Here is a tiny trained network, its code and every weight. The questions are about switching its units off for an input and a class, where a switched-off unit gives its printed mean instead of its output.

import numpy as np


def w(rows, s, z=0):
    codes = np.array(rows[::2]) - 128.0
    scale = np.full(codes.shape[1], s)
    scale[-1] = z or s
    return codes * scale


def norm(h):
    return h / np.sqrt((h * h).mean(-1, keepdims=True) + 1e-5)


def f(y):
    return np.maximum(y, 0)


def log_softmax(a):
    a = a - a.max(-1, keepdims=True)
    return a - np.log(np.exp(a).sum(-1, keepdims=True))


def net(x, mask):
    res = np.array(x, float).reshape(1, 4) / 4 @ E
    u = 0
    for l in range(2):
        y = f(norm(res) @ A[l][:, :-1].T + A[l][:, -1])
        res = res + np.where(mask[u : u + 11], y, B[l][:, -1]) @ B[l][:, :-1]
        u += 11
    return log_softmax(norm(res)[-1] @ U[:, :-1].T + U[:, -1])


A, B = {}, {}
E = w([
[103,100,112,145,29,89,219,71,136,147,35],'x0',
[129,63,43,65,94,178,52,108,79,194,114],'x1',
[104,7,182,153,127,161,102,208,141,96,72],'x2',
[134,149,181,134,102,56,13,76,101,87,88],'x3',
],0.016)
A[0] = w([
[129,168,182,154,172,105,205,158,154,98,115,19],'0.n1',
[108,187,102,106,146,138,176,98,142,190,168,88],'0.n2',
[64,115,83,155,40,110,181,49,156,110,85,41],'0.n3',
[125,245,107,79,92,72,102,77,164,158,157,6],'0.n4',
[149,102,39,63,59,168,65,133,105,182,109,15],'0.n5',
[81,73,140,160,123,164,105,144,146,128,78,86],'0.n6',
[148,148,143,106,183,155,73,175,121,120,169,78],'0.n7',
[146,98,151,147,125,135,128,184,131,130,103,32],'0.n8',
[83,115,108,133,105,106,161,101,132,124,93,9],'0.n9',
[126,124,143,141,135,120,162,157,107,126,125,24],'0.n10',
[187,155,210,164,134,124,157,106,116,106,104,56],'0.n11',
],0.011)
B[0] = w([
[44,111,164,144,93,143,99,113,123,192,194,202],'0.n1',
[160,140,87,166,88,169,149,143,68,41,165,223],'0.n2',
[185,129,225,74,150,94,174,150,101,202,54,253],'0.n3',
[173,189,95,200,112,186,127,85,43,65,159,215],'0.n4',
[2,133,191,150,121,134,110,95,147,168,201,248],'0.n5',
[180,186,87,148,78,162,163,97,40,70,171,231],'0.n6',
[175,105,197,82,106,84,201,103,93,192,72,231],'0.n7',
[141,144,89,148,109,143,157,94,67,51,157,149],'0.n8',
[176,129,183,105,139,113,153,146,107,163,105,144],'0.n9',
[87,100,137,102,87,142,60,121,151,145,171,129],'0.n10',
[68,105,151,111,68,138,105,92,153,172,197,187],'0.n11',
],0.0099,0.0056)
A[1] = w([
[88,123,61,103,192,168,194,174,205,156,131,16],'1.n1',
[124,143,115,129,123,68,61,89,146,101,58,2],'1.n2',
[110,203,185,213,150,79,171,162,245,49,145,49],'1.n3',
[70,126,149,180,85,153,131,128,119,56,155,131],'1.n4',
[187,167,150,80,247,147,53,186,133,128,199,19],'1.n5',
[101,90,30,81,110,156,49,112,115,174,104,30],'1.n6',
[133,131,67,134,116,155,207,203,158,132,140,64],'1.n7',
[110,27,170,174,112,165,103,215,129,48,75,29],'1.n8',
[186,150,188,144,105,142,125,148,61,142,134,156],'1.n9',
[47,161,168,126,123,126,124,122,166,179,160,95],'1.n10',
[119,166,149,134,122,61,25,100,140,63,69,45],'1.n11',
],0.015,0.0065)
B[1] = w([
[152,97,105,164,130,77,22,134,186,98,110,163],'1.n1',
[136,142,96,135,138,121,157,142,195,136,134,165],'1.n2',
[45,122,119,126,57,196,95,86,99,198,136,206],'1.n3',
[145,108,138,62,182,85,113,147,123,108,163,210],'1.n4',
[142,144,172,128,53,81,218,95,146,176,31,190],'1.n5',
[58,174,192,162,93,133,140,121,154,141,175,179],'1.n6',
[159,117,101,135,147,98,41,130,185,82,94,187],'1.n7',
[163,255,69,148,130,137,160,49,58,133,152,214],'1.n8',
[137,59,121,108,185,150,120,181,121,104,139,251],'1.n9',
[121,91,125,97,180,106,125,188,131,126,170,181],'1.n10',
[146,84,38,167,133,153,104,178,224,103,112,212],'1.n11',
],0.015,0.013)
U = w([
[5,116,165,132,95,159,109,119,118,185,195,155],'0',
[181,207,72,151,118,154,154,91,49,96,160,146],'1',
[158,110,179,113,89,97,201,129,137,188,32,151],'2',
[145,102,66,157,124,125,79,149,237,113,129,127],'3',
[129,78,157,102,224,115,117,188,123,86,152,181],'4',
[82,174,148,117,146,104,136,160,139,87,106,8],'5',
[79,177,155,122,163,113,139,165,145,84,107,2],'6',
],0.024,0.0077)

Each question gives the input, the list of numbers given to net, and the class t.
The units are the neurons (one row each of A and B). Each row of codes is followed by its name. A weight is (code - 128) times the scale printed after its matrix; where a second scale follows, it is the last column's (A, B and U).
mask holds one flag per neuron, layer by layer. A switched-off neuron (its flag False) gives its mean, the last column of its row in B, instead of its output. The means were averaged over made-up inputs and are rounded, as every weight is.
A unit's drop is (log p(t) with every unit on - log p(t) with that unit switched off) / (log p(t) with every unit on - log p(t) with every unit switched off).
most important unit: the unit with the biggest drop
top k neurons: the k neurons with the biggest drops, biggest first
top k neurons in layer l: the k neurons of layer l with the biggest drops, biggest first
drop when u is switched off: that unit's drop, to one decimal
input [-6,-8,8,6], class 0: most important unit : 1.n3
input [-8,7,8,5], class 1: top 2 neurons : (1.n8, 0.n3)
input [-6,6,6,-8], class 3: top 3 neurons : (1.n1, 1.n7, 1.n3)
input [-2,0,-6,7], class 3: top 2 neurons in layer 0 : (0.n6, 0.n2)
input [6,5,5,8], class 3: top 2 neurons : (1.n11, 1.n5)
input [-5,6,-4,8], class 3: top 2 neurons : (1.n11, 1.n3)
input [-4,2,-3,-5], class 3: top 2 neurons in layer 1 : (1.n7, 1.n8)
input [-3,8,-5,-8], class 0: top 3 neurons in layer 1 : (1.n6, 1.n11, 1.n9)
input [-6,4,-1,-6], class 2: top 2 neurons : (1.n5, 1.n11)
input [7,-2,-6,-5], class 2: top 2 neurons in layer 0 : (0.n3, 0.n6)
input [2,-5,3,-8], class 3: top 2 neurons in layer 1 : (1.n7, 1.n1)
input [-7,-1,0,8], class 3: top 2 neurons : (1.n11, 0.n3)
input [-3,5,5,-1], class 0: top 3 neurons : (0.n5, 1.n6, 0.n2)
input [1,-8,4,3], class 0: most important unit : 1.n3
input [8,0,8,1], class 1: top 2 neurons in layer 1 : (1.n8, 1.n5)
input [0,-8,5,8], class 0: top 2 neurons in layer 0 : (0.n11, 0.n1)
input [4,-3,-6,8], class 3: top 2 neurons : (1.n11, 1.n8)
input [-7,8,5,6], class 0: top 2 neurons : (1.n6, 0.n5)
input [-2,-6,7,-6], class 1: top 2 neurons : (1.n8, 0.n5)
input [-3,-3,6,5], class 1: top neuron : (1.n8)
input [-1,2,4,-4], class 1: top 2 neurons : (1.n8, 1.n11)
input [-5,4,0,-1], class 2: top 2 neurons in layer 1 : (1.n5, 1.n3)
input [-6,0,1,-4], class 2: drop when 1.n5 is switched off : 0.6
input [4,-1,-4,-8], class 3: drop when 0.n7 is switched off : 0.0
